Below is a small trained network, with its code and all its weights. Each question gives an input and a class and asks what happens when units are switched off, that is, made to give their printed mean instead of their output.

import numpy as np


def w(rows, s, z=0):
    codes = np.array(rows[::2]) - 128.0
    scale = np.full(codes.shape[1], s)
    scale[-1] = z or s
    return codes * scale


def norm(h):
    return h / np.sqrt((h * h).mean(-1, keepdims=True) + 1e-5)


def f(y):
    return y / 2 * (1 + np.tanh(0.7978845608 * (y + 0.044715 * y**3)))


def log_softmax(a):
    a = a - a.max(-1, keepdims=True)
    return a - np.log(np.exp(a).sum(-1, keepdims=True))


def net(x, mask):
    res = np.array(x, float).reshape(1, 6) / 4 @ E
    u = 0
    for l in range(4):
        y = f(norm(res) @ A[l][:, :-1].T + A[l][:, -1])
        res = res + np.where(mask[u : u + 4], y, B[l][:, -1]) @ B[l][:, :-1]
        u += 4
    return log_softmax(norm(res)[-1] @ U[:, :-1].T + U[:, -1])


A, B = {}, {}
E = w([
[106,10,130,69,179,89,114,210,94,238,176],'x0',
[103,131,176,85,203,64,103,89,186,170,3],'x1',
[143,218,11,56,136,134,211,136,121,150,62],'x2',
[19,52,126,100,130,190,92,233,217,117,133],'x3',
[136,52,166,58,86,87,95,230,166,68,66],'x4',
[18,99,181,220,165,180,55,147,200,96,189],'x5',
],0.0038)
A[0] = w([
[125,217,65,184,168,157,215,50,162,190,168,116],'0.n0',
[106,101,187,233,100,125,65,134,186,28,185,2],'0.n1',
[222,205,174,74,132,4,187,78,101,114,88,211],'0.n2',
[66,142,163,60,90,77,136,194,152,100,80,42],'0.n3',
],0.0036,0.0031)
B[0] = w([
[84,158,45,174,169,182,122,148,92,127,121,189],'0.n0',
[116,100,167,153,54,212,74,1,196,32,169,162],'0.n1',
[202,86,164,128,110,53,121,41,149,141,29,255],'0.n2',
[64,130,76,117,184,129,144,144,158,139,75,133],'0.n3',
],0.0055,0.0044)
A[1] = w([
[88,55,220,113,43,181,71,141,144,159,197,143],'1.n0',
[30,135,141,13,112,140,125,213,252,79,128,71],'1.n1',
[60,103,153,41,141,172,105,238,211,79,43,22],'1.n2',
[39,181,150,69,116,125,165,184,200,139,97,1],'1.n3',
],0.0044,0.0041)
B[1] = w([
[160,141,194,131,123,91,116,204,152,138,195,252],'1.n0',
[86,29,48,142,111,139,170,144,150,93,19,211],'1.n1',
[29,104,3,75,92,158,159,150,185,123,133,194],'1.n2',
[133,116,59,149,98,205,125,68,157,74,64,118],'1.n3',
],0.006,0.0032)
A[2] = w([
[235,177,66,142,56,138,193,119,30,83,110,20],'2.n0',
[124,253,81,190,222,202,145,103,126,169,140,42],'2.n1',
[219,213,45,101,40,144,218,126,72,97,105,1],'2.n2',
[86,241,85,191,185,160,121,78,46,106,128,111],'2.n3',
],0.005,0.0033)
B[2] = w([
[180,177,93,7,36,172,214,161,121,60,132,243],'2.n0',
[66,166,76,238,169,125,157,107,53,164,144,231],'2.n1',
[224,223,127,29,1,198,204,154,121,3,245,239],'2.n2',
[100,119,77,162,180,146,152,155,89,213,161,253],'2.n3',
],0.006,0.0026)
A[3] = w([
[206,217,123,54,95,182,189,111,98,49,132,26],'3.n0',
[158,201,112,55,161,189,191,151,158,96,114,11],'3.n1',
[80,153,104,209,118,170,156,113,57,131,140,69],'3.n2',
[109,119,182,221,100,223,22,95,149,2,177,3],'3.n3',
],0.006,0.0035)
B[3] = w([
[187,150,72,41,46,137,201,76,66,24,177,255],'3.n0',
[131,165,148,141,14,159,176,54,158,103,188,163],'3.n1',
[28,169,113,198,210,129,125,67,179,153,89,177],'3.n2',
[122,212,252,154,16,163,71,54,254,112,198,225],'3.n3',
],0.0071,0.0043)
U = w([
[30,43,54,60,130,207,115,209,200,69,50,141],'0',
[207,111,217,56,182,48,78,48,66,190,39,122],'1',
[82,189,254,199,43,209,35,101,221,85,227,193],'2',
[212,217,61,44,33,182,214,34,37,39,165,142],'3',
[147,63,195,89,176,120,65,241,51,199,222,1],'4',
[47,233,64,229,218,203,143,50,33,203,167,157],'5',
],0.0094,0.0021)

Each question gives the input, the list of numbers given to net, and the class t.
The units are the neurons (one row each of A and B). Each row of codes is followed by its name. A weight is (code - 128) times the scale printed after its matrix; where a second scale follows, it is the last column's (A, B and U).
mask holds one flag per neuron, layer by layer. A switched-off neuron (its flag False) gives its mean, the last column of its row in B, instead of its output. The means were averaged over made-up inputs and are rounded, as every weight is.
A unit's drop is (log p(t) with every unit on - log p(t) with that unit switched off) / (log p(t) with every unit on - log p(t) with every unit switched off).
The circuit of an input: a set's keep is (log p(t) with only the set's units on - log p(t) with every unit switched off) / (log p(t) with every unit on - log p(t) with every unit switched off). Starting from the 12 units with the biggest drops (on a tie, the unit counted first), units are removed one at a time, each time the one whose removal leaves the highest keep (on an exact tie, the one counted first), for as long as the keep stays at least 0.8.
units of the circuit, in order: the units of the circuit, biggest drop first
unit that matters most: the unit with the biggest drop
top k neurons: the k neurons with the biggest drops, biggest first
top k neurons in layer l: the k neurons of layer l with the biggest drops, biggest first
drop of u: that unit's drop, to one decimal
input [5,6,-2,-5,-8,-4], class 1: unit that matters most => 0.n2
input [7,1,-1,-7,4,-8], class 1: top 3 neurons => 0.n2; 0.n0; 1.n2
input [-2,1,-4,-4,-4,3], class 5: top 2 neurons => 0.n0; 2.n3
input [-8,7,-3,-8,-1,4], class 5: units of the circuit, in order => 2.n3; 2.n2
input [7,-2,-1,-4,8,-8], class 1: top 2 neurons => 0.n2; 0.n0
input [3,-5,-2,6,-8,0], class 5: top 4 neurons => 0.n2; 0.n0; 2.n2; 3.n2
input [2,1,1,-1,8,-7], class 1: top 3 neurons => 0.n2; 0.n0; 0.n3
input [-3,-2,0,-4,2,3], class 2: top 3 neurons => 0.n1; 3.n3; 2.n2
input [-1,5,-1,-7,-5,0], class 5: top 2 neurons in layer 2 => 2.n3; 2.n1
input [-4,-3,8,-5,0,8], class 5: top 3 neurons => 2.n1; 0.n0; 2.n3
input [-2,-6,8,6,-5,1], class 5: top 2 neurons => 2.n1; 0.n0
input [8,-7,2,7,0,-6], class 4: drop of 2.n0 => 0.1
input [4,7,8,-7,-1,6], class 5: top 2 neurons in layer 2 => 2.n1; 2.n3
input [1,2,0,8,-3,3], class 0: units of the circuit, in order => 1.n1
input [8,7,6,-8,-2,-2], class 1: drop of 0.n2 => 0.2
input [4,-6,1,8,-4,0], class 4: drop of 1.n0 => 0.3
input [-2,2,-5,-5,-6,4], class 5: top 2 neurons => 2.n3; 0.n0
